In the rows, 128 means zero.
Each row is followed by its group and then its class within the group.
[ 90 136 140 131 101  85 131 162 114 129  96 154 147 118 129 150]  (8)/(216)
[ 94 132 106  81 103 136 147 195 123 142 114 155 132 110 147 106]  (15)/(222)
[ 98 148 122 133 129 106 128 213 122 132 102 155 150 103 126 140]  (8)/(223)
[ 76 106  89 116 172 137 168 110 110 136  98 137 117 111 121 147]  (18)/(210)
[ 73 116 134  86 114 152 131 207 121 143 125 165 168  95 127 109]  (15)/(208)
[ 68 136 119  88 100 128 128 160 110 143 108 167 152  96 138 111]  (15)/(222)
[123 168  97 124 117 137 138 180 128 124 120 139 126 118  70 141]  (18)/(220)
[ 44 108 147  94 149 153 130 156 110 127  99 179 140  97 143 129]  (8)/(216)
[ 62 129 136 138 134  97 138 134 135 140 112 176 125 111 125 108]  (8)/(216)
[ 87  96 128  82 108 144 124 164 119 128 103 160 141 113 127 106]  (15)/(222)
[ 94 138 109  90 107 150 134 182 105 152 108 171 147 105 147  97]  (15)/(222)
[112 138 104 103 132 140 140 183 103 119 100 130 100 116 108 134]  (18)/(220)
[104 148 118 102 118 117 139 200 102 136  79 142 156 115 132 166]  (8)/(223)
[ 97 163  85 113 147 128 137 169 125 138 100 166 136 116 148 127]  (18)/(220)
[ 94 156 110 127 134 100 155 139 104 140 117 193 152 128 165 128]  (18)/(210)
[ 36 144 118 123  72 132 139 203 112 141  92 199 165 105 124 121]  (8)/(216)
[102 147  94  93 173 126 130 172 126 131  98 123 130 121 133 104]  (18)/(220)
[ 96 142 137 130 106 112 112 173 127 141  94 167 162 105 139 145]  (8)/(216)
[ 78 143 143 110 114 116 133 173 115 130 112 167 132 102 133 133]  (8)/(216)
[ 78 147 144 125 141 116 132 173 128 140 107 162 171  97 152 122]  (8)/(223)
[ 74 153 123  86  98 129 128 195 128 143 110 164 151  98 137 106]  (15)/(208)
[ 56 120 123 118 133 115 136 175 138 110 102 168 150 100 106 127]  (8)/(223)
[ 90 117 114  87 127 147 137 172 144 124  90 134 130 106 122 129]  (15)/(208)
[ 69 160 120 132 119 129 137 155 113 154  93 201 176 129 153 119]  (8)/(223)
[ 66 129 113  83  80 131 133 174 108 139 106 158 182 109 132 128]  (15)/(222)
[112 177  94 123 132 110 130 149 115 145 105 148 147 123 144 128]  (18)/(210)
[ 98 220  98 105 124 131 144 214 116 141 108 169 129 121 139 121]  (18)/(220)
[ 60  87 104 114 127 143 118 158 111 134  92 121 123 100 135 119]  (15)/(208)
[ 92 114 100  64 105 133 144 231 112 131  87 135 134  72 111 142]  (15)/(208)
[  4 100 121 103 163 140 124 143 109 138  82 166 115  98 119 122]  (8)/(216)

Each row is followed by its group and then its class within the group.
[192 136  86 146 133  92 129 126 104 105  92 190 113 148 178 140]  J858/E
[150 158  90 167 147  92 119 119 104 124 108 186 123 147 178 130]  J858/K
[158 171  92 157 137  99 121 125 115 120 100 180 130 148 176 121]  J858/Y
[143 153  84 149 137 101 128 124  95 126 129 167 118 136 171 126]  j250/P
[176 117  59 123 128  85 135 131  76 111 141 151 112 134 155 121]  j641/W
[179  75 106  97 107 129 133 135 134 109 134 148 106 121 135 192]  J858/E
[159 125  87 129 131 106 127 134  96 115 165 153 121 135 157 125]  j641/V
[165  90 110 106 120 116 135 136 132 118 125 153 105 120 136 158]  J32/T
[115 156 131 144 138 124 124 105  66 137 110 136 149 131 144 122]  j250/P
[171 149  75 144 132  94 123 126 110 117 104 184 116 144 185 136]  J858/E
[139 140  80 140 143  91 131 116  94 128 119 161 118 137 157 128]  j250/D
[133 138 122 149 132 113 128 132 131 130 140 159 140 145 158 120]  J32/Z
[140 147  87 131 142  78 129 112  95 130 111 157 122 132 140 117]  j250/D
[144 167 108 157 136 109 120 124 134 119  94 179 132 144 174 136]  J858/Y
[142 174  59 143 146  96 126 117  95 138 107 159 137 131 171 114]  j250/F
[155 144  85 140 131  99 130 133  95 122 133 153 139 147 160 116]  j641/W
[127 142 130 138 140 126 128 134 143 136 103 140 136 126 136 128]  J858/K
[149 150  97 146 133 109 123 134 117 116 101 172 117 142 156 127]  J858/Y
[127 159  98 140 154 102 110 123 109 139 130 144 144 133 144 110]  j250/F
[131 176  90 153 150  97 122 119 104 134 100 166 135 140 167 121]  j250/D
[166 122  67 124 104 100 130 127  75 113 156 145 114 123 159 133]  j641/U
[162 122 103 147 136  89 131 131 105 116 120 179 143 154 174 110]  J32/T
[136 161 114 141 136 115 125 127 135 136 114 153 130 132 149 120]  j250/P
[137 141 102 150 139 110 119 132  97 130 167 144 123 137 160 105]  j641/V
[163 133  84 139 123 102 131 128 117 119 102 181 111 143 166 132]  J858/Y
[157 147 105 135 131 119 127 119 131 119 102 172 120 137 169 146]  J858/E
[145 135 116 143 143 106 122 136 136 126 129 173 144 143 165 119]  J32/Z

Each row is followed by its group and then its class within the group.
[133 133 110 121 124 107 116 117 120 111 134 113 126 149 124 132]  j676/<80>
[149 132 137 133 138 134 152 126 141 132 121 124 142 122 169 122]  J877/<75>
[129 140 105 128 106 110 116 108 118 124 150 132 118 151 111 132]  j676/<80>
[137 136 122 129 116 120 117 119 103 115 129 119 134 131 126 132]  j676/<80>
[139 126 143 132 128 136 123 135 120 129 135 131 129 137 144 122]  J877/<70>
[154 131 139 118 139 136 144 131 126 123 125 109 136 123 151 122]  J877/<70>
[150 120 136 112 142 125 123 149 122 128 141 115 132 127 155 115]  J877/<70>
[133 139 111 139 118 125 116 116 116 120 135 130 115 152 111 134]  j676/<80>
[147 129 138 126 120 143 119 132 122 127 115 129 152 130 151 116]  J877/<70>
[149 127 136 122 128 141 122 125 125 125 126 111 141 126 135 113]  J877/<75>
[137 143 120 139 112 126 133 116 123 124 129 122 128 147 131 121]  j676/<80>
[145 112 138 121 135 121 146 141 112 116 116 120 127 129 151 125]  J877/<75>
[145 124 146 132 134 142 126 143 132 121 127 124 144 127 142 126]  J877/<70>
[131 132 134 119 116 124 115 116 124 119 126 120 122 162 119 126]  j676/<78>
[130 134 114 113 121 115 107 112 121 121 126 118 122 153 136 125]  j676/<80>
[153 118 131 115 144 139 120 138 132 121 127 122 150 126 152 107]  J877/<75>
[146 119 138 138 134 138 122 138 120 121 121 115 124 143 147 117]  J877/<70>
[149 126 132 117 120 138 111 150 112 125 116  92 144 125 150 113]  J877/<70>
[152 115 133 120 137 126 121 142 120 124 126 120 147 125 152 119]  J877/<75>
[147 126 141 106 130 114 105 124 111 124 120 119 140 130 159 126]  J877/<75>
[141 119 130 120 129 125 136 133 132 122 120 121 147 126 157 123]  J877/<75>
[144 135 154 130 128 141  99 159 107 133 109 100 149 130 123 115]  J877/<70>
[153 113 133 119 133 135 130 144 116 122 101 114 148 126 146 106]  J877/<75>
[119 146 118 123 113 127 102 119 128 123 125 130 145 146 118 126]  j676/<80>
[148 126 146 120 128 140 124 135 133 134 120 117 145 131 146 123]  J877/<70>
[135 136 117 115 121 142 122  98 112 123 124 126 126 140 119 128]  j676/<78>
[155 115 136 124 135 141 120 147 108 129 128 112 130 131 134 113]  J877/<70>
[155 117 137 105 131 134 110 141 115 130 115 114 141 129 143 110]  J877/<75>
[152 131 130 111 132 153 119 123 104 125 129 107 140 127 140 109]  J877/<70>
[158 131 137 114 122 138 119 136 108 131 125 114 148 128 161 119]  J877/<75>
[152 123 154 119 134 142 122 136 113 120 119  90 133 123 140 119]  J877/<70>
[140 153 123 137 108 128 107 110 105 125 130 110 131 147 132 129]  j676/<80>
[131 139 138 126 140 140 130 135 131 120 117 130 138 123 150 118]  J877/<70>
[147 122 151 107 126 123 118 128 128 127 134 103 133 134 146 116]  J877/<75>
[141 122 108 113 112 129 114 104 111 120 128 111 133 139 126 120]  j676/<78>
[133 142 130 114 108 136 108  99 111 114 110  98 124 140 125 102]  j676/<78>
[135 149 125 127 111 127 124 117 115 120 130 114 115 136 105 121]  j676/<80>
[132 126 120 124 125 123 103 125 113 119 117 122 134 142 129 125]  j676/<80>
[144 120 118 117 140 142 126 130 129 122 124 108 144 134 163 121]  J877/<75>
[126 137 134 122 113 120 113 135 122 122 128 104 123 141 110 123]  j676/<78>
[130 128 128 128 113 118  91 119 107 115 113 105 126 143 124 124]  j676/<78>

Each row is followed by its group and then its class within the group.
[138 138 129 101 138 126 137 130 133  94 120 131  83 128 125 128]  M/[19]
[131 124 134 108 125 127 127 129 139 130 124 133  78 126 123 133]  L/[18]
[128 138 139 133 121 141 134 120 143 174 123 140  97 146 137 128]  A/[23]
[129 125 120 105 133 124 125 130 135  59 128 112 109 110 111 125]  M/[8]
[132 137 134 103 135 120 131 132 136  95 121 132  83 118 122 129]  M/[19]
[132 138 135 128 122 117 123 142 135 143 119 144 138 132 120 125]  L/[18]
[129 125 110 106 142 119 127 130 130  47 123 115 112 105 115 126]  M/[8]
[126 142 133 133 142 109 128 135 126 101 113 141 131 118 126 122]  M/[19]
[124 119 127 132 119 145 130 119 130 159 135 121 124 145 135 132]  A/[21]
[128 118 137 116 108 139 124 127 156 142 127 127  80 141 115 136]  L/[6]
[131 142 124  99 139 129 139 135 125  94 120 133 115 121 128 118]  M/[19]
[133 128 116  87 140 134 134 128 122  50 121 117  88 102 118 124]  M/[8]
[127 117 126 120 124 127 129 137 118 158 134 134 138 151 137 134]  A/[21]
[129 120 142 134 122 146 130 109 137 179 128 133  71 137 140 142]  A/[21]
[126 131 132 117 111 115 123 155 141 139 123 137 153 148 110 127]  L/[6]
[131 132 137 138 127 135 131 122 130 170 126 138 109 138 137 130]  A/[21]
[128 125 136 133 122 134 132 125 137 168 125 137 100 146 133 133]  A/[21]
[128 121 110  66 140 144 141 130 122  37 129 106  92 115 118 123]  M/[8]
[134 134 130 118 120 124 123 142 124 152 129 139 143 130 125 125]  L/[6]
[130 125 130 109 123 121 126 143 136 123 125 135 116 135 117 127]  L/[18]
[126 131 131 126 123 148 137 123 135 161 129 129 112 145 137 127]  A/[23]
